Look-ups in named tables: a row name and a column name give one cell, copied from the table.

guzetap:
	gol	rorof	kevor	pasided	busel
beb	37.358	28.560	12.237	55.543	26.316
bub	52.184	59.287	72.464	37.505	61.098
sopobug	42.961	40.172	34.997	48.726	39.461
boguda	45.430	45.288	45.026	45.723	45.252
lateleb	54.086	63.228	80.188	35.191	65.559
tilavan	45.011	44.421	43.325	46.232	44.270
fom	49.607	53.946	61.995	40.640	55.052
num	54.555	64.201	82.094	34.621	66.660
golesar	58.746	72.886	99.118	29.522	76.491
bipafe	50.305	55.391	64.828	39.792	56.688

rorof of bub is 59.287
busel of sopobug is 39.461
pasided of bub is 37.505
pasided of boguda is 45.723
rorof of golesar is 72.886
gol of boguda is 45.430
kevor of beb is 12.237
gol of bub is 52.184
kevor of fom is 61.995
kevor of bipafe is 64.828
rorof of bipafe is 55.391
busel of fom is 55.052
pasided of lateleb is 35.191
pasided of beb is 55.543

kag
|  | kud | rameso | zamaf | gusit | vuvub | kazuk | ror | dof | duf | nusavum |
|---|---|---|---|---|---|---|---|---|---|---|
| pum | 190 | 70 | 127 | 150 | 116 | 128 | 63 | 159 | 10 | 96 |
| viko | 162 | 119 | 165 | 142 | 106 | 164 | 55 | 88 | 97 | 68 |
| kuvan | 109 | 50 | 206 | 139 | 157 | 130 | 81 | 116 | 54 | 57 |
| kes | 174 | 87 | 173 | 160 | 64 | 159 | 83 | 138 | 56 | 66 |
| vikotin | 113 | 74 | 198 | 136 | 129 | 123 | 58 | 156 | 81 | 39 |
| sulog | 116 | 76 | 161 | 135 | 149 | 166 | 54 | 15 | 29 | 107 |
| tisa | 113 | 71 | 171 | 132 | 186 | 124 | 51 | 126 | 53 | 63 |
| puv | 141 | 72 | 116 | 127 | 128 | 130 | 5 | 73 | 3 | 126 |

duf of tisa = 53
vuvub of viko = 106
kazuk of vikotin = 123
nusavum of puv = 126
vuvub of tisa = 186
vuvub of pum = 116
duf of puv = 3
nusavum of vikotin = 39
gusit of kuvan = 139
kazuk of sulog = 166
dof of viko = 88
zamaf of kuvan = 206
nusavum of tisa = 63
kud of viko = 162
vuvub of kes = 64
vuvub of vikotin = 129
duf of kuvan = 54

bul:
	rivuni	tegod	sularil	tukote	boderip	difo	mufod	zav
doz	-3824	-2573	2744	-1221	-5120	-3847	1062	-3316
gavasuk	-2923	2256	249	-3658	235	768	-3252	-533
getize	-6091	4717	-3722	-4261	-556	-3582	-3831	-305
gik	-933	3180	-1557	-4133	-301	-4440	-1962	-194
minenus	1214	3545	-53	-1499	26	-2098	-4139	427
taposo	5022	-473	5988	5625	-179	-341	4284	725
tuk	2618	-2196	1701	2174	1076	547	-2287	-186

zav of getize is -305
difo of doz is -3847
tegod of doz is -2573
mufod of tuk is -2287
rivuni of doz is -3824
mufod of gavasuk is -3252
difo of tuk is 547
boderip of getize is -556
sularil of minenus is -53
tukote of doz is -1221
rivuni of taposo is 5022
zav of gik is -194
tukote of getize is -4261
tegod of getize is 4717
tegod of taposo is -473
rivuni of minenus is 1214

Table lub
,ral,lag,zega,momefol,sim,vage
rizasis,6.7,8.7,6.9,6.4,6.3,7.0
sapevup,8.1,3.0,8.1,5.5,7.3,6.8
nadof,7.8,1.0,7.5,7.5,7.7,7.2

rizasis, zega: 6.9
sapevup, vage: 6.8
rizasis, sim: 6.3
sapevup, sim: 7.3
rizasis, lag: 8.7
sapevup, lag: 3.0
nadof, sim: 7.7
nadof, zega: 7.5
nadof, vage: 7.2
nadof, ral: 7.8
sapevup, zega: 8.1
sapevup, momefol: 5.5
nadof, momefol: 7.5
nadof, lag: 1.0
rizasis, vage: 7.0
rizasis, momefol: 6.4
sapevup, ral: 8.1
rizasis, ral: 6.7

Table dar
,budoli,sona,gini,lenod,sozon,fifila,sigepi,lopepe
fubub,6.8,5.3,7.7,4.9,6.4,3.1,6.4,2.5
nomoken,6.5,5.2,6.6,4.9,6.5,4.1,6.2,5.0
sor,9.4,2.2,9.0,1.8,8.3,2.4,8.3,1.7

What is the sozon of fubub in dar?
6.4
What is the gini of fubub in dar?
7.7
What is the sozon of nomoken in dar?
6.5
What is the gini of nomoken in dar?
6.6
What is the budoli of sor in dar?
9.4
What is the budoli of nomoken in dar?
6.5
What is the sigepi of sor in dar?
8.3
What is the lopepe of fubub in dar?
2.5
What is the gini of sor in dar?
9.0
What is the sigepi of nomoken in dar?
6.2
What is the fifila of nomoken in dar?
4.1
What is the lopepe of sor in dar?
1.7
What is the sigepi of fubub in dar?
6.4
What is the lenod of nomoken in dar?
4.9
What is the lenod of fubub in dar?
4.9
What is the sona of sor in dar?
2.2
What is the fifila of sor in dar?
2.4
What is the sona of nomoken in dar?
5.2
What is the sona of fubub in dar?
5.3
What is the budoli of fubub in dar?
6.8
Which row has the largest fifila? nomoken

duv =
	tisilan	reb	dazurul	lopeli	mamel	vamis	puse	fosen	kom	bop
tun	-115	233	-206	-636	390	594	-513	-252	796	-463
sul	-369	-548	-748	-34	249	180	-937	124	27	-56
ses	65	472	-324	145	-132	93	403	-467	-226	-257

kom of tun: 796
tisilan of tun: -115
bop of tun: -463
lopeli of tun: -636
lopeli of sul: -34
vamis of ses: 93
fosen of sul: 124
tisilan of ses: 65
puse of tun: -513
reb of tun: 233
kom of sul: 27
mamel of sul: 249
tisilan of sul: -369
reb of ses: 472
bop of sul: -56
puse of ses: 403
dazurul of sul: -748
dazurul of ses: -324

Table tuzi
fields: rebogo, lekaso, bov, nefegal, kav, katoka, lop, pego
gesefe: [74, 88, 152, 114, 221, 96, 103, 92]
vadaki: [121, 106, 146, 32, 109, 5, 73, 58]
bunip: [52, 129, 63, 130, 88, 35, 49, 65]
fumoze: [171, 42, 119, 81, 52, 124, 111, 115]
muluza: [83, 123, 119, 86, 91, 43, 140, 198]
getaguv: [122, 156, 117, 188, 88, 84, 121, 131]

What is the rebogo of bunip in tuzi? 52
What is the rebogo of getaguv in tuzi? 122
What is the nefegal of muluza in tuzi? 86
What is the lekaso of fumoze in tuzi? 42
What is the bov of bunip in tuzi? 63
What is the lekaso of muluza in tuzi? 123
What is the lekaso of getaguv in tuzi? 156
What is the nefegal of vadaki in tuzi? 32
What is the katoka of vadaki in tuzi? 5
What is the pego of bunip in tuzi? 65

